-4.453 -1.851 -2.164 -4.303 -0.046 1.726 -2.582 -> guv
2.798 3.315 1.319 -4.653 1.923 7.613 -1.972 -> kud
2.798 3.315 1.319 -3.017 0.089 4.574 -0.013 -> Rati
-3.081 -0.694 -3.710 -4.872 -0.949 3.670 -1.955 -> Kuf
-0.435 2.343 -3.885 0.089 -3.017 8.130 -1.816 -> tiz
0.654 3.870 -4.137 -5.689 -2.594 -3.073 -2.299 -> Belun
-4.448 2.045 -4.092 -2.050 1.047 2.838 -2.133 -> mera
-3.452 2.233 -4.999 -0.793 0.496 3.236 -4.682 -> vam
which: 2.798 3.315 1.319 -3.017 0.089 4.574 -0.013
Rati
which: -0.435 2.343 -3.885 0.089 -3.017 8.130 -1.816
tiz
back: 4.574 0.089 -3.017 1.319 3.315 2.798
Rati
back: -4.653 1.319
kud

-1.404 -0.846 -2.322 1.790 -> gofaz
-4.189 1.504 0.710 1.964 -> mon
3.347 2.014 -0.011 -0.843 -> muri
-0.450 -3.380 -2.514 -2.058 -> ser
-4.799 -1.665 -2.101 -7.540 -> Dafub
-0.846 -1.404 -0.119 5.389 -> gedig
-3.146 -4.036 -0.527 0.076 -> mil
2.013 -0.011 -1.060 -4.168 -> Lal
back: -0.011 2.014
muri
which: -1.404 -0.846 -2.322 1.790
gofaz
back: -4.036 -3.146
mil
back: -1.665 -4.799
Dafub
which: -0.846 -1.404 -0.119 5.389
gedig
back: -0.843 -0.011
muri

2.071 -7.761 3.012 0.688 -1.135 2.892 -> Darab
3.012 0.688 -1.135 2.895 -4.150 2.945 -> vak
-2.356 -3.820 1.643 0.866 -2.413 0.397 -> der
1.506 -6.041 0.833 -0.217 -3.757 2.380 -> Rupe
back: 0.397 -2.413
der
back: -1.135 0.688 3.012 -7.761 2.071
Darab
back: 2.892 -1.135 0.688 3.012
Darab
back: -3.820 -2.356
der

-4.400 1.658 4.466 6.242 5.481 4.286 4.325 = pum
6.244 5.481 2.612 6.242 5.481 2.612 0.673 = reril
-4.400 1.658 4.466 6.242 5.481 2.612 0.673 = feb
which: 6.244 5.481 2.612 6.242 5.481 2.612 0.673
reril
which: -4.400 1.658 4.466 6.242 5.481 4.286 4.325
pum
which: -4.400 1.658 4.466 6.242 5.481 2.612 0.673
feb
back: 0.673 2.612 5.481 6.242 4.466
feb
back: 2.612 5.481 6.242 2.612 5.481
reril

8.174 -6.103 8.179 5.255 -8.203 -5.146 -5.500 5.393 5.831 8.104 -> rik
-6.103 8.174 8.179 5.255 -8.188 -5.146 -5.500 5.393 5.831 8.104 -> kapa
-6.102 8.179 8.179 5.255 -8.188 -5.146 -5.500 5.393 5.831 -8.122 -> gotub
which: 8.174 -6.103 8.179 5.255 -8.203 -5.146 -5.500 5.393 5.831 8.104
rik
back: 8.179 -6.102
gotub
back: 8.104 5.831 5.393 -5.500 -5.146 -8.203 5.255 8.179
rik
back: 8.179 -6.103
rik

-2.693 1.021 -2.318 1.329 1.437 -2.702 2.029 -0.395 1.596 1.596 -0.500 -3.134 0.186 -1.229 -2.743 0.097 3.030 1.443 0.555 -0.802 6.538 -2.055 -0.038 3.314 0.946 0.327 0.521 -0.104 -1.228 0.373 3.280 -0.351 1.073 2.582 -2.553 -> peme
-3.170 1.969 0.214 -0.052 2.029 1.596 -0.500 -3.134 1.596 1.437 -0.395 -2.702 -0.485 0.131 -0.522 5.133 -0.523 2.828 1.458 -1.676 2.796 -1.622 -0.529 1.749 0.231 -0.834 0.663 1.925 -1.454 0.579 3.280 1.532 -0.462 4.434 -2.579 -> lop
-3.170 1.969 0.214 -0.052 2.029 1.596 -0.500 -3.134 1.596 1.437 -0.395 -2.702 -0.485 0.131 -0.522 5.133 -0.523 2.828 1.458 0.327 -0.802 6.538 -2.055 -0.038 0.946 3.314 0.663 1.925 -1.454 0.579 3.280 1.967 -0.462 4.434 -2.579 -> mamid
which: -3.170 1.969 0.214 -0.052 2.029 1.596 -0.500 -3.134 1.596 1.437 -0.395 -2.702 -0.485 0.131 -0.522 5.133 -0.523 2.828 1.458 -1.676 2.796 -1.622 -0.529 1.749 0.231 -0.834 0.663 1.925 -1.454 0.579 3.280 1.532 -0.462 4.434 -2.579
lop
back: 0.327 0.946 3.314 -0.038 -2.055 6.538 -0.802
peme

-2.950 -3.269 0.129 0.950 -> gunis
-2.950 -3.269 -0.832 0.950 -> doko
-0.353 -3.117 -0.130 0.195 -> Metu
-3.432 -3.269 0.129 0.950 -> Zenol
-0.717 -6.504 0.195 -0.130 -> fomuv
-0.496 -3.495 -0.862 1.449 -> Kogab
-2.950 -3.269 0.129 -0.343 -> Gevuz
which: -2.950 -3.269 0.129 -0.343
Gevuz
which: -2.950 -3.269 0.129 0.950
gunis
which: -0.353 -3.117 -0.130 0.195
Metu

-0.808 -4.791 -2.273 3.185 -0.921 5.744 2.458 -0.297 1.471 3.819 3.382 -2.164  Zot
-1.171 -4.791 5.744 3.185 -2.273 -0.921 -1.439 2.722 -4.230 -4.399 -2.296 1.207  loma
-0.294 1.471 3.819 3.382 -0.594 -0.458 0.298 -0.186 -1.112 2.050 4.372 -3.327  fele
2.203 2.500 0.671 -2.150 0.824 -0.616 3.227 -1.226 -3.424 2.155 -4.536 -2.706  kuda
back: -2.164 3.382 3.819 1.471 -0.297 2.458 5.744 -0.921 3.185
Zot
back: 3.382 3.819 1.471 -0.297
Zot
back: 3.185 -2.273 -4.791 -0.808
Zot
back: 5.744 -0.921 3.185 -2.273 -4.791
Zot

